Here is a tiny trained network, its code and every weight. The questions are about switching its units off for an input and a class, where a switched-off unit gives its printed mean instead of its output.

import numpy as np


def w(rows, s, z=0):
    codes = np.array(rows[::2]) - 128.0
    scale = np.full(codes.shape[1], s)
    scale[-1] = z or s
    return codes * scale


def f(y):
    return y / 2 * (1 + np.tanh(0.7978845608 * (y + 0.044715 * y**3)))


def log_softmax(a):
    a = a - a.max(-1, keepdims=True)
    return a - np.log(np.exp(a).sum(-1, keepdims=True))


def net(x, mask):
    res = np.array(x, float).reshape(1, 8) / 4 @ E
    y = f(res @ A[0][:, :-1].T + A[0][:, -1])
    res = res + np.where(mask, y, B[0][:, -1]) @ B[0][:, :-1]
    return log_softmax(res[-1] @ U[:, :-1].T + U[:, -1])


A, B = {}, {}
E = w([
[83,151,69,151],'x0',
[85,3,210,79],'x1',
[121,174,133,123],'x2',
[192,163,224,38],'x3',
[144,226,195,138],'x4',
[220,73,94,203],'x5',
[225,144,119,101],'x6',
[199,139,100,239],'x7',
],0.007)
A[0] = w([
[63,65,124,116,215],'neuron 0',
[191,189,195,199,204],'neuron 1',
[156,165,162,146,119],'neuron 2',
[212,80,136,159,252],'neuron 3',
[27,145,76,151,210],'neuron 4',
[110,138,153,119,122],'neuron 5',
[126,147,141,136,61],'neuron 6',
[148,79,126,133,220],'neuron 7',
[98,157,86,178,78],'neuron 8',
[137,194,173,44,252],'neuron 9',
[240,174,107,82,191],'neuron 10',
[150,88,79,162,197],'neuron 11',
[202,108,171,157,226],'neuron 12',
[7,88,57,112,222],'neuron 13',
[88,68,112,92,178],'neuron 14',
[132,111,70,170,187],'neuron 15',
],0.012,0.0022)
B[0] = w([
[144,230,118,255,213],'neuron 0',
[73,101,118,17,233],'neuron 1',
[132,72,103,99,163],'neuron 2',
[162,80,144,71,219],'neuron 3',
[115,188,185,195,222],'neuron 4',
[101,150,79,102,140],'neuron 5',
[132,101,151,121,127],'neuron 6',
[160,85,72,106,170],'neuron 7',
[82,194,98,159,185],'neuron 8',
[113,90,227,2,228],'neuron 9',
[133,178,193,39,225],'neuron 10',
[208,58,34,146,200],'neuron 11',
[144,104,134,52,201],'neuron 12',
[104,188,146,192,255],'neuron 13',
[203,131,151,166,196],'neuron 14',
[141,53,99,151,203],'neuron 15',
],0.0062,0.0092)
U = w([
[23,195,128,154,32],'0',
[255,119,106,190,40],'1',
[145,163,150,69,249],'2',
],0.0085,0.002)

Each question gives the input, the list of numbers given to net, and the class t.
The units are the neurons (one row each of A and B). Each row of codes is followed by its name. A weight is (code - 128) times the scale printed after its matrix; where a second scale follows, it is the last column's (A, B and U).
mask holds one flag per neuron, in row order. A switched-off neuron (its flag False) gives its mean, the last column of its row in B, instead of its output. The means were averaged over made-up inputs and are rounded, as every weight is.
A unit's drop is (log p(t) with every unit on - log p(t) with that unit switched off) / (log p(t) with every unit on - log p(t) with every unit switched off).
The circuit of an input: a set's keep is (log p(t) with only the set's units on - log p(t) with every unit switched off) / (log p(t) with every unit on - log p(t) with every unit switched off). Starting from the 12 units with the biggest drops (on a tie, the unit counted first), units are removed one at a time, each time the one whose removal leaves the highest keep (on an exact tie, the one counted first), for as long as the keep stays at least 0.8.
circuit, biggest first: the units of the circuit, biggest drop first
most important unit: the unit with the biggest drop
k most important neurons: the k neurons with the biggest drops, biggest first
drop when u is switched off: that unit's drop, to one decimal
input [5,8,-1,8,-3,-2,-5,8], class 1: circuit, biggest first -> (neuron 1; neuron 9)
input [-2,0,-3,-6,0,5,-4,-8], class 1: circuit, biggest first -> (neuron 14; neuron 1)
input [5,-6,-6,-2,7,8,5,-5], class 2: most important unit -> neuron 10
input [8,-7,-6,5,2,5,8,6], class 2: 2 most important neurons -> (neuron 10; neuron 1)
input [7,8,8,-2,-7,-2,8,-5], class 1: circuit, biggest first -> (neuron 14; neuron 0)
input [-3,7,5,5,-5,-8,-7,-5], class 0: 2 most important neurons -> (neuron 0; neuron 13)
input [0,0,-8,4,-6,-2,-1,3], class 1: drop when neuron 9 is switched off -> 0.2
input [-3,1,-7,0,-7,-6,-8,8], class 1: drop when neuron 10 is switched off -> 0.1
input [6,-3,-7,3,-8,-8,6,-7], class 0: drop when neuron 3 is switched off -> 0.2
input [2,7,-7,-7,1,6,-6,-8], class 1: drop when neuron 11 is switched off -> 0.1
